Here is a tiny trained network, its code and every weight. The questions are about switching its units off for an input and a class, where a switched-off unit gives its printed mean instead of its output.

import numpy as np


def w(rows, s, z=0):
    codes = np.array(rows[::2]) - 128.0
    scale = np.full(codes.shape[1], s)
    scale[-1] = z or s
    return codes * scale


def f(y):
    return y / 2 * (1 + np.tanh(0.7978845608 * (y + 0.044715 * y**3)))


def log_softmax(a):
    a = a - a.max(-1, keepdims=True)
    return a - np.log(np.exp(a).sum(-1, keepdims=True))


def net(x, mask):
    res = np.array(x, float).reshape(1, 8) / 4 @ E
    y = f(res @ A[0][:, :-1].T + A[0][:, -1])
    res = res + np.where(mask, y, B[0][:, -1]) @ B[0][:, :-1]
    return log_softmax(res[-1] @ U[:, :-1].T + U[:, -1])


A, B = {}, {}
E = w([
[7,23,147,64,232,116,196],'x0',
[101,109,73,73,98,252,36],'x1',
[142,107,216,207,254,192,82],'x2',
[84,182,85,174,141,162,174],'x3',
[142,122,109,124,124,125,158],'x4',
[117,148,119,140,131,133,134],'x5',
[155,89,147,102,115,104,117],'x6',
[189,238,199,29,85,212,210],'x7',
],0.0058)
A[0] = w([
[213,124,122,185,116,127,161,51],'neuron 1',
[133,132,180,124,90,141,146,253],'neuron 2',
[113,143,155,200,164,162,139,225],'neuron 3',
[96,70,137,81,139,146,170,81],'neuron 4',
[150,77,88,175,129,59,66,141],'neuron 5',
[103,90,70,223,121,137,141,201],'neuron 6',
[122,174,157,164,145,53,146,163],'neuron 7',
[141,122,132,162,173,156,113,81],'neuron 8',
[128,113,76,87,125,192,92,63],'neuron 9',
[96,106,96,111,95,114,168,164],'neuron 10',
[132,148,140,148,148,147,141,247],'neuron 11',
[97,31,114,75,249,131,135,117],'neuron 12',
[87,136,110,64,173,86,141,75],'neuron 13',
[189,177,155,142,103,150,114,17],'neuron 14',
[156,86,195,96,105,86,61,200],'neuron 15',
[165,149,88,159,95,135,115,182],'neuron 16',
[112,177,115,121,117,184,111,234],'neuron 17',
[104,50,84,188,116,126,81,126],'neuron 18',
[187,112,152,181,44,127,83,20],'neuron 19',
[47,164,86,65,69,72,143,74],'neuron 20',
[209,154,72,162,142,129,118,52],'neuron 21',
[131,150,130,88,183,89,187,33],'neuron 22',
[176,119,93,157,60,124,125,31],'neuron 23',
],0.011,0.003)
B[0] = w([
[69,78,115,179,135,129,106,160],'neuron 1',
[167,103,77,95,135,200,175,180],'neuron 2',
[140,133,152,48,182,160,84,189],'neuron 3',
[73,145,99,226,155,158,133,178],'neuron 4',
[160,134,112,113,73,192,168,218],'neuron 5',
[145,193,134,75,119,175,159,195],'neuron 6',
[115,50,119,96,96,180,184,183],'neuron 7',
[106,158,168,120,152,153,95,152],'neuron 8',
[68,18,127,166,118,193,183,166],'neuron 9',
[172,156,147,135,200,115,89,169],'neuron 10',
[156,135,100,74,116,141,102,165],'neuron 11',
[168,160,146,178,153,123,119,254],'neuron 12',
[126,118,159,189,146,101,122,164],'neuron 13',
[87,135,147,202,110,163,159,179],'neuron 14',
[144,155,101,51,187,81,172,201],'neuron 15',
[149,116,132,145,206,94,100,179],'neuron 16',
[178,78,100,118,144,142,174,183],'neuron 17',
[149,157,140,108,44,201,178,209],'neuron 18',
[99,140,122,215,187,111,133,183],'neuron 19',
[157,183,255,99,202,149,67,202],'neuron 20',
[85,79,139,175,208,137,101,160],'neuron 21',
[72,93,118,170,79,147,122,156],'neuron 22',
[89,187,173,172,160,111,90,162],'neuron 23',
],0.0072,0.0084)
U = w([
[133,118,127,142,52,164,206,146],'0',
[28,92,142,247,155,102,71,54],'1',
[127,140,165,111,156,120,57,140],'2',
[129,117,45,100,169,110,148,253],'3',
[118,99,79,115,138,120,160,180],'4',
[30,2,116,180,37,151,190,99],'5',
[100,111,101,126,122,123,88,133],'6',
],0.0085,0.0021)

Each question gives the input, the list of numbers given to net, and the class t.
The units are the neurons (one row each of A and B). Each row of codes is followed by its name. A weight is (code - 128) times the scale printed after its matrix; where a second scale follows, it is the last column's (A, B and U).
mask holds one flag per neuron, in row order. A switched-off neuron (its flag False) gives its mean, the last column of its row in B, instead of its output. The means were averaged over made-up inputs and are rounded, as every weight is.
A unit's drop is (log p(t) with every unit on - log p(t) with that unit switched off) / (log p(t) with every unit on - log p(t) with every unit switched off).
The circuit of an input: a set's keep is (log p(t) with only the set's units on - log p(t) with every unit switched off) / (log p(t) with every unit on - log p(t) with every unit switched off). Starting from the 12 units with the biggest drops (on a tie, the unit counted first), units are removed one at a time, each time the one whose removal leaves the highest keep (on an exact tie, the one counted first), for as long as the keep stays at least 0.8.
units of the circuit, in order: the units of the circuit, biggest drop first
unit that matters most: the unit with the biggest drop
k most important neurons: the k neurons with the biggest drops, biggest first
input [5,8,-2,0,-7,-7,4,5], class 5: unit that matters most	neuron 9
input [-6,-7,-2,-4,-1,-8,4,-8], class 0: 2 most important neurons	[neuron 5; neuron 18]
input [-2,3,7,-3,4,-6,8,-8], class 0: units of the circuit, in order	[neuron 18; neuron 5]
input [4,7,2,3,8,0,0,-8], class 0: 3 most important neurons	[neuron 18; neuron 6; neuron 12]
input [8,0,-3,-7,-5,-4,-6,7], class 1: units of the circuit, in order	[neuron 4; neuron 13; neuron 18]
input [-3,7,0,-3,3,7,0,-1], class 5: units of the circuit, in order	[neuron 9; neuron 20]
input [-7,3,0,-1,-6,-4,-2,3], class 1: 2 most important neurons	[neuron 19; neuron 14]
input [0,5,-1,0,1,-2,-1,4], class 5: units of the circuit, in order	[neuron 9; neuron 12]
input [7,4,6,3,6,-5,-3,-7], class 0: 2 most important neurons	[neuron 18; neuron 6]
input [0,1,-2,-8,7,-6,7,3], class 3: 2 most important neurons	[neuron 15; neuron 18]
input [8,-5,-5,1,-8,7,8,-3], class 1: 2 most important neurons	[neuron 4; neuron 13]
input [-3,-8,8,0,-1,-5,-6,-7], class 2: 2 most important neurons	[neuron 3; neuron 8]
input [-4,-2,1,4,8,2,-5,-8], class 0: 3 most important neurons	[neuron 18; neuron 6; neuron 5]
input [8,8,5,6,6,5,-7,3], class 1: units of the circuit, in order	[neuron 4]
input [-5,8,7,-6,1,-7,-8,7], class 4: 2 most important neurons	[neuron 17; neuron 18]
input [-4,8,-8,3,-3,7,-5,7], class 2: 3 most important neurons	[neuron 20; neuron 16; neuron 23]
input [7,-4,-5,-2,7,-4,0,5], class 1: units of the circuit, in order	[neuron 4; neuron 22; neuron 13; neuron 20]
input [2,-7,1,2,5,7,-5,0], class 5: units of the circuit, in order	[neuron 7; neuron 22]
input [8,4,-7,-8,4,1,8,-3], class 1: units of the circuit, in order	[neuron 4; neuron 12]
input [8,8,3,-1,7,-5,-8,-2], class 1: unit that matters most	neuron 12
